Each item holds some of the marks vo ze ki di li su vi, at most 6. A symbol removes its mark if there, or adds it if room remains.

In the rows, 25 stands for zero.

Follow the symbols from each start, one at a time.
Each answer is a row, close to the row of the item it stands for.
---
36 34 18 28 28 21 40 21 28 37 27 25 32 18 24 24 25
li: 18 35 20 31 19 21 33 29 37 40 19 21 35 19 33 26 27
vo: 21 40 32 22 27 23 21 27 32 41 18 17 38 26 31 22 36
ze: 19 34 31 17 21 32 24 18 39 38 23 18 33 32 25 20 32
di: 15 25 33 21 24 21 20 25 39 32 35 19 27 32 30 19 38
vi: 17 13 33 14 25 28 27 28 29 31 26 23 24 37 38 18 35
ze: 17 18 31 20 29 21 22 35 24 33 21 22 28 33 42 21 36
su: 18 18 41 21 25 16 16 32 15 22 21 25 16 22 34 29 35
vo: 13 14 28 31 19 19 29 32 22 20 12 27 17 15 34 32 25
di: 18 23 25 30 18 25 31 28 18 26 5 26 22 9 30 34 25
di: 15 18 28 31 20 15 29 32 23 21 17 27 19 17 32 33 26
di: 18 26 27 33 20 26 30 26 17 23 6 27 21 11 28 35 22
li: 36 23 26 24 28 25 37 24 11 24 15 29 20 12 23 30 17
vo: 38 31 36 23 32 29 25 26 8 25 19 20 15 21 24 28 25
li: 25 26 40 20 25 29 17 28 12 26 8 22 20 20 29 29 33
ki: 24 28 32 20 23 32 7 27 12 23 8 27 24 22 29 27 27
vi: 21 38 28 26 21 26 3 26 22 25 15 29 29 19 20 25 26
di: 20 30 31 29 23 17 4 30 27 21 28 30 24 23 19 26 30
ze: 15 28 33 23 18 23 6 24 30 16 28 27 20 28 17 24 35
di: 18 34 30 22 16 35 7 19 28 23 19 25 26 22 14 25 30
ze: 24 37 31 27 22 29 5 26 23 25 18 25 28 23 16 26 26
ze: 17 35 32 21 18 31 7 17 25 23 16 24 25 24 14 23 29
ki: 16 39 39 20 18 27 18 17 25 27 18 22 21 21 19 26 36
su: 17 39 30 18 25 33 23 20 34 39 22 15 31 34 28 17 35
su: 17 36 35 19 18 30 17 15 27 29 19 19 19 18 16 27 32
su: 16 35 30 17 22 31 25 19 37 35 25 16 31 28 27 19 36
ze: 23 39 29 20 28 24 21 26 31 42 20 19 37 31 32 19 35
ze: 18 39 30 17 22 33 23 20 36 37 23 19 32 30 28 18 36
ze: 23 39 29 23 25 26 21 25 31 38 21 17 33 28 30 20 35
ze: 19 35 30 19 22 32 23 20 36 37 24 18 34 31 26 20 33
vo: 13 32 18 27 18 26 38 21 40 34 20 21 36 21 28 26 27
---
27 12 18 17 29 21 45 23 28 25 34 24 22 30 29 23 24
su: 30 16 24 22 23 21 39 23 21 11 26 29 12 17 24 29 22
ki: 30 12 22 26 27 24 30 21 19 10 27 34 15 23 16 27 16
di: 34 22 20 25 27 35 33 19 17 14 19 32 18 20 15 27 13
su: 33 18 13 22 31 38 36 21 25 24 25 30 30 29 25 21 13
su: 34 20 18 22 26 35 30 18 14 16 17 31 21 19 14 27 16
vo: 35 26 29 18 32 41 20 21 11 18 23 22 16 29 18 27 22
su: 36 24 24 18 35 45 27 22 22 25 29 23 27 42 32 17 19
ze: 37 26 22 23 38 35 24 29 17 32 24 24 31 37 31 19 25
vo: 34 21 13 26 33 32 36 30 22 30 23 32 34 26 28 20 12
su: 39 22 20 29 30 30 28 24 11 19 18 31 25 17 18 29 15
vo: 42 30 29 25 33 32 15 25 5 19 18 24 18 25 23 27 19
ki: 39 30 36 23 34 30 28 23 6 23 18 20 16 24 28 31 27
vo: 35 23 26 24 29 24 38 24 13 24 14 27 21 13 24 30 20
su: 36 23 16 24 33 26 45 28 23 34 20 25 31 21 33 22 23
ze: 35 19 18 19 29 34 48 17 25 30 24 25 28 25 31 23 21
ze: 37 25 20 24 32 27 42 29 20 33 21 27 26 26 33 24 21
su: 35 25 28 25 27 26 38 23 12 22 13 30 17 14 24 32 21
di: 35 16 27 28 29 15 36 28 14 18 23 29 13 15 26 31 23
ze: 28 13 27 23 25 20 39 22 19 13 28 29 9 17 21 30 22
li: 10 13 30 27 20 21 31 25 25 15 19 26 14 18 30 31 28
vi: 11 25 29 29 14 15 27 23 33 20 27 25 19 14 19 31 28
di: 11 34 26 29 13 28 29 20 30 23 19 24 22 11 19 29 25
ki: 16 32 20 30 14 29 20 20 33 20 16 28 25 15 13 31 18
vo: 19 36 32 23 16 31 8 20 26 22 17 22 25 25 14 25 29
vo: 11 30 21 33 13 32 19 22 31 19 16 26 26 14 13 30 21
su: 12 31 13 30 21 32 27 24 41 31 23 27 36 26 25 21 19
vi: 13 21 15 24 20 40 32 24 32 29 14 26 34 27 33 24 16
vi: 12 30 14 30 18 34 28 22 40 31 22 24 38 26 25 23 21
li: 32 32 11 25 27 32 36 17 34 29 33 28 34 26 18 17 17
vo: 34 37 19 24 29 38 22 19 32 28 33 22 32 36 19 18 21
---
10 23 22 30 19 21 35 23 42 28 31 21 32 24 29 27 29
ki: 9 23 14 31 19 23 27 27 44 25 32 29 34 24 27 25 22
li: 30 23 13 29 29 25 32 21 35 23 43 25 32 30 20 20 21
li: 10 21 14 32 18 22 26 29 40 24 31 27 33 28 26 22 25
di: 10 29 13 30 18 32 27 23 38 29 21 25 35 25 27 22 21
vi: 12 19 13 24 25 39 32 25 30 30 12 26 33 30 33 22 17
di: 9 10 15 27 23 28 29 30 35 23 21 31 30 31 33 23 19
su: 9 12 22 30 19 27 21 28 25 12 20 31 18 17 26 32 21
ze: 13 11 22 36 19 19 21 36 21 15 16 34 22 19 25 33 19
vi: 17 23 24 40 20 14 18 31 28 18 23 31 31 15 20 32 23
li: 33 26 23 32 27 13 22 24 22 15 36 30 23 16 14 29 20
ze: 31 25 20 26 23 17 26 19 29 10 36 33 19 20 8 29 19
su: 28 22 14 25 27 21 32 21 35 25 40 30 29 27 17 20 20
vi: 28 10 11 23 30 26 39 27 28 21 34 32 26 33 25 19 17
di: 32 19 10 23 30 37 36 20 24 26 24 30 29 30 25 19 14
li: 13 18 15 28 26 40 31 26 29 28 14 26 31 25 34 22 18
di: 10 10 15 29 26 30 28 28 36 23 25 30 28 31 34 22 18
di: 13 17 13 28 26 38 29 27 32 29 15 29 35 25 30 24 16
ki: 11 21 18 24 25 35 42 25 31 31 18 23 28 23 37 24 24
ki: 13 20 13 25 25 35 29 25 31 26 14 26 34 29 32 23 19
di: 11 10 15 27 23 28 27 29 34 22 25 31 29 30 33 23 19
vi: 9 20 15 31 20 24 26 27 42 28 34 27 31 26 27 23 23
vo: 16 24 25 20 22 25 11 26 38 31 32 26 34 38 25 15 33
di: 16 35 25 19 23 34 14 20 37 32 24 21 37 35 27 16 30
vi: 16 24 25 18 27 41 19 24 27 28 15 23 32 36 34 17 27
su: 17 23 31 19 22 37 9 21 19 20 10 27 22 26 22 24 27
vi: 19 37 31 22 16 32 8 18 26 21 19 24 27 22 16 24 29
ze: 22 37 32 25 20 26 6 28 21 23 17 25 30 22 17 26 30
li: 40 42 30 29 28 30 13 24 16 25 28 23 22 24 12 27 20
ki: 38 42 35 28 27 26 22 22 18 29 27 20 18 19 15 30 27
di: 36 32 34 25 26 14 21 25 19 23 38 20 16 23 20 31 33
---
14 14 23 19 30 30 15 28 28 27 28 30 30 39 36 19 31
vi: 13 26 26 23 23 24 14 24 38 28 36 27 34 37 26 15 31
ze: 16 28 25 26 25 17 9 31 33 31 31 28 38 37 29 19 30
li: 36 29 21 27 34 19 18 30 28 28 43 21 29 37 24 21 26
vi: 35 16 26 24 38 26 22 36 20 25 34 26 26 39 32 20 22
li: 19 18 26 25 30 23 13 35 26 29 22 28 30 40 39 19 29
di: 26 23 25 22 31 37 15 32 22 34 14 26 36 35 39 19 27
vo: 17 20 15 30 28 32 28 32 26 33 11 28 32 26 38 23 18
su: 16 24 20 33 20 28 22 30 18 21 7 29 27 16 27 30 19
li: 36 24 20 28 28 26 27 26 9 21 17 35 21 18 21 29 13
ze: 33 21 18 24 25 34 29 17 17 16 15 29 20 16 18 28 13
vo: 37 25 29 21 30 40 19 20 15 17 24 25 18 26 20 27 18
ze: 40 28 30 26 31 34 15 28 7 20 20 25 20 25 23 27 20
vi: 41 42 27 29 26 28 12 24 18 24 29 24 24 23 13 25 25
li: 23 35 33 29 20 26 5 23 19 26 15 25 28 22 19 27 30
ze: 19 33 32 22 16 33 9 18 26 23 20 25 26 23 14 24 31
di: 15 28 31 23 19 23 4 22 30 16 29 27 24 27 17 28 32
li: 31 29 29 24 25 22 15 21 24 14 40 24 18 27 8 25 24
su: 29 26 23 24 31 28 19 22 33 24 46 24 28 39 21 19 26
ze: 37 31 22 29 33 17 17 27 27 27 43 24 30 37 24 21 28
su: 36 30 30 31 27 20 12 27 17 18 39 27 20 26 14 30 24
ze: 34 27 29 28 27 24 12 23 23 12 40 23 18 28 12 26 24
su: 32 25 21 23 31 26 21 23 32 24 45 22 28 38 22 18 23
su: 31 28 33 25 25 24 11 21 26 15 41 24 18 28 10 27 25
li: 16 28 35 23 16 22 4 24 30 17 29 26 23 29 17 25 30
ki: 13 28 39 15 16 18 14 21 29 20 29 20 19 23 20 29 38
ki: 11 26 36 23 18 20 5 25 29 16 30 27 25 27 16 27 31
ki: 13 30 38 18 18 16 17 21 28 21 27 22 17 22 18 25 37
ze: 21 32 40 25 20 13 10 26 25 24 24 23 22 21 27 30 37
vi: 22 21 40 21 24 16 17 31 15 21 16 23 17 25 30 30 35
ki: 18 19 33 23 25 19 7 33 13 17 19 29 22 28 31 26 29
---
36 32 37 26 31 14 18 26 20 20 38 18 15 25 19 28 32
vo: 34 27 26 30 24 7 31 27 22 19 33 27 21 14 16 31 25
vo: 35 33 33 26 26 14 20 27 19 24 32 20 15 26 22 32 33
ze: 33 33 38 21 25 20 22 18 24 19 39 18 12 29 16 28 31
ze: 36 35 34 28 27 12 22 28 21 23 37 22 15 24 18 29 31
su: 33 30 29 25 33 17 26 29 31 34 45 19 26 35 28 22 31
vi: 36 20 28 21 37 22 32 30 20 29 34 19 22 37 36 24 28
vo: 34 13 20 26 32 17 45 30 23 27 28 28 25 27 36 22 22
li: 12 14 20 30 24 18 34 37 28 32 20 26 30 28 40 25 26
su: 14 16 28 33 19 17 31 33 17 22 17 29 19 17 31 32 26
ze: 10 15 29 25 17 21 30 24 26 16 17 29 13 17 30 30 27
di: 13 22 29 25 16 31 32 25 21 21 8 22 20 14 27 31 21
vo: 19 23 38 13 19 34 22 21 16 22 10 20 21 22 26 26 32
vi: 18 37 38 19 18 32 16 17 27 27 18 19 23 19 18 24 35
li: 35 40 39 21 23 31 24 16 21 24 28 17 17 22 13 29 26
vi: 36 26 34 19 28 38 29 19 14 18 22 18 12 26 22 27 26
ze: 38 29 34 21 32 32 25 24 8 25 18 22 16 24 27 30 26
ki: 39 26 28 26 33 36 14 26 6 19 18 24 18 26 20 26 17
di: 34 19 32 26 30 22 14 30 11 16 29 26 18 29 25 28 24
ki: 38 20 37 23 31 19 23 30 10 18 29 23 12 27 25 30 28
di: 40 30 35 22 30 28 25 25 9 24 20 20 15 23 28 30 26
vi: 41 41 33 27 27 30 20 22 16 29 27 16 20 18 18 28 31
di: 35 32 37 28 29 15 19 24 20 23 38 20 15 25 20 28 33
su: 36 30 28 25 31 17 27 29 29 33 39 18 27 35 27 24 31
li: 19 32 30 23 24 13 20 31 35 34 31 23 32 30 34 21 38
li: 36 31 28 27 33 15 29 28 30 35 42 16 26 35 29 20 30
vo: 34 30 19 29 31 11 40 27 34 33 39 27 30 25 24 25 25
su: 35 26 27 31 24 8 33 22 22 20 33 29 19 16 15 33 24
di: 39 35 24 30 22 17 34 20 19 25 21 28 23 10 15 32 24
su: 39 37 18 27 30 23 43 23 28 36 30 25 35 21 24 24 22
di: 33 23 19 28 29 13 39 24 31 33 37 25 31 24 25 24 26
---
11 24 22 33 13 21 22 25 35 13 27 29 24 19 17 30 23
vo: 14 28 33 23 17 23 4 22 30 16 28 28 23 27 16 26 34
di: 20 34 33 22 18 33 6 20 26 23 18 26 26 24 13 23 30
vo: 13 32 19 30 14 31 20 22 32 20 15 28 27 16 14 29 21
ze: 17 34 24 38 18 24 18 25 26 22 13 29 32 11 17 32 21
vi: 18 23 23 33 24 28 23 30 20 21 6 31 27 14 27 30 18
li: 41 20 18 26 28 28 25 25 11 20 16 34 23 16 19 29 14
ki: 40 24 26 27 29 28 39 23 9 23 16 29 20 16 22 34 20
ki: 36 20 19 28 28 28 29 26 11 15 18 34 21 17 18 28 16
ki: 38 27 27 27 27 23 39 23 11 21 15 30 19 14 23 29 18
di: 35 17 26 27 29 12 35 29 15 15 28 31 14 19 24 30 22
ze: 28 13 26 23 25 22 40 19 21 14 27 31 12 20 22 28 23
di: 34 21 27 19 26 29 39 14 16 18 18 24 15 17 20 29 23
di: 29 11 26 22 26 19 40 20 18 13 29 30 11 18 23 30 21
li: 10 13 29 27 17 20 31 25 23 16 15 26 14 15 29 34 23
vi: 10 26 30 32 12 14 30 24 33 20 26 26 21 13 19 35 31
vi: 9 13 26 25 15 21 31 24 25 14 17 26 16 17 27 33 25
su: 8 11 22 25 21 25 37 30 34 25 23 26 25 24 38 24 25
ki: 7 10 15 24 23 29 31 32 32 24 26 29 28 29 37 22 19
ze: 13 13 16 34 24 23 26 38 28 28 20 29 32 27 41 24 22
vi: 12 26 15 35 22 17 26 34 38 29 31 30 37 23 30 24 22
vi: 13 12 16 32 23 23 28 37 29 26 21 30 34 28 38 23 20
su: 15 16 24 34 22 21 20 34 20 16 16 33 24 17 30 33 20
li: 35 15 20 28 27 19 26 28 14 15 25 37 17 21 23 31 17
li: 14 13 22 31 20 16 21 32 21 17 15 31 20 19 27 32 19
di: 15 23 22 32 21 27 22 27 17 21 5 30 24 16 24 31 19
vo: 22 27 32 23 27 31 9 28 11 23 5 27 25 25 26 27 25
ze: 16 23 34 18 23 37 10 21 16 20 11 26 24 26 24 22 24
